Below are the code and all the weights of a small trained network. Each question names an input and a class and asks about switching units off, where a switched-off unit gives its printed mean instead of its output.

import numpy as np


def w(rows, s, z=0):
    codes = np.array(rows[::2]) - 128.0
    scale = np.full(codes.shape[1], s)
    scale[-1] = z or s
    return codes * scale


def f(y):
    return y / 2 * (1 + np.tanh(0.7978845608 * (y + 0.044715 * y**3)))


def log_softmax(a):
    a = a - a.max(-1, keepdims=True)
    return a - np.log(np.exp(a).sum(-1, keepdims=True))


def net(x, mask):
    res = np.array(x, float).reshape(1, 3) / 4 @ E
    y = f(res @ A[0][:, :-1].T + A[0][:, -1])
    res = res + np.where(mask, y, B[0][:, -1]) @ B[0][:, :-1]
    return log_softmax(res[-1] @ U[:, :-1].T + U[:, -1])


A, B = {}, {}
E = w([
[131,208,58,21,159,59,121,151,245,190],'x0',
[145,86,49,43,179,157,67,251,91,79],'x1',
[161,139,183,156,150,219,213,157,232,160],'x2',
],0.012)
A[0] = w([
[111,127,203,226,134,196,151,115,121,103,142],'neuron 1',
[95,177,174,139,133,161,137,105,177,138,189],'neuron 2',
[36,161,99,59,106,43,57,135,62,115,132],'neuron 3',
[184,87,136,112,207,209,152,177,128,110,73],'neuron 4',
[88,112,118,162,77,104,78,122,70,124,187],'neuron 5',
[170,149,72,46,208,97,152,117,208,184,204],'neuron 6',
[143,68,128,123,143,196,130,158,92,113,169],'neuron 7',
[117,112,131,218,87,161,125,102,74,110,207],'neuron 8',
[131,134,223,226,42,66,153,74,161,104,252],'neuron 9',
[162,72,164,145,65,133,128,63,41,107,149],'neuron 10',
[96,132,167,141,46,100,109,2,104,150,67],'neuron 11',
],0.0096,0.0037)
B[0] = w([
[160,106,82,154,65,189,216,92,85,63,231],'neuron 1',
[128,59,90,146,151,141,129,155,182,119,181],'neuron 2',
[142,212,152,96,118,160,148,134,45,101,238],'neuron 3',
[74,63,173,89,116,112,123,101,163,196,199],'neuron 4',
[107,185,126,115,132,158,114,147,129,120,183],'neuron 5',
[152,170,225,132,196,147,127,76,175,222,254],'neuron 6',
[90,115,164,84,174,68,54,105,158,147,195],'neuron 7',
[194,155,180,139,163,195,165,70,157,196,212],'neuron 8',
[165,79,98,174,60,135,185,88,101,103,250],'neuron 9',
[132,252,168,88,165,111,116,49,66,126,209],'neuron 10',
[110,45,134,158,99,105,165,126,126,115,207],'neuron 11',
],0.011,0.017)
U = w([
[110,59,65,195,99,58,137,118,164,120,3],'0',
[181,110,106,168,89,202,179,78,96,83,185],'1',
[76,25,137,149,117,149,172,116,194,129,184],'2',
[112,179,184,66,245,158,101,101,158,146,204],'3',
[97,51,92,47,144,72,82,196,118,95,33],'4',
[72,179,48,97,126,139,120,220,112,53,35],'5',
],0.011,0.0036)

Each question gives the input, the list of numbers given to net, and the class t.
The units are the neurons (one row each of A and B). Each row of codes is followed by its name. A weight is (code - 128) times the scale printed after its matrix; where a second scale follows, it is the last column's (A, B and U).
mask holds one flag per neuron, in row order. A switched-off neuron (its flag False) gives its mean, the last column of its row in B, instead of its output. The means were averaged over made-up inputs and are rounded, as every weight is.
A unit's drop is (log p(t) with every unit on - log p(t) with that unit switched off) / (log p(t) with every unit on - log p(t) with every unit switched off).
The circuit of an input: a set's keep is (log p(t) with only the set's units on - log p(t) with every unit switched off) / (log p(t) with every unit on - log p(t) with every unit switched off). Starting from all 11 units, units are removed one at a time, each time the one whose removal leaves the highest keep (on an exact tie, the one counted first), for as long as the keep stays at least 0.8.
circuit, biggest first: the units of the circuit, biggest drop first
top k neurons: the k neurons with the biggest drops, biggest first
drop of u: that unit's drop, to one decimal
input [2,-3,0], class 2: top 3 neurons : [neuron 3; neuron 1; neuron 10]
input [6,-7,8], class 2: circuit, biggest first : [neuron 2]
input [4,-5,-3], class 2: circuit, biggest first : [neuron 10; neuron 11]
input [-1,5,5], class 3: top 4 neurons : [neuron 9; neuron 11; neuron 1; neuron 7]
input [-7,5,8], class 2: top 3 neurons : [neuron 4; neuron 1; neuron 7]
input [2,-2,1], class 2: top 2 neurons : [neuron 10; neuron 3]
input [-4,6,5], class 2: top 2 neurons : [neuron 6; neuron 10]
input [5,-7,-4], class 0: circuit, biggest first : [neuron 8; neuron 11]
input [0,1,5], class 2: circuit, biggest first : [neuron 10; neuron 3]
input [0,4,0], class 3: top 4 neurons : [neuron 9; neuron 11; neuron 1; neuron 2]
input [1,0,2], class 3: top 4 neurons : [neuron 9; neuron 1; neuron 11; neuron 4]
input [5,-6,-8], class 1: top 2 neurons : [neuron 3; neuron 11]
input [-5,3,2], class 3: top 2 neurons : [neuron 9; neuron 7]
input [-1,7,-6], class 5: top neuron : [neuron 6]
input [0,3,3], class 3: top 3 neurons : [neuron 9; neuron 1; neuron 11]
input [0,8,-8], class 5: top 2 neurons : [neuron 6; neuron 3]
input [-2,4,-2], class 3: drop of neuron 9 : 0.1
input [3,-4,3], class 2: drop of neuron 3 : 0.3
input [0,0,2], class 2: drop of neuron 6 : 0.2
input [4,-8,0], class 2: top neuron : [neuron 3]
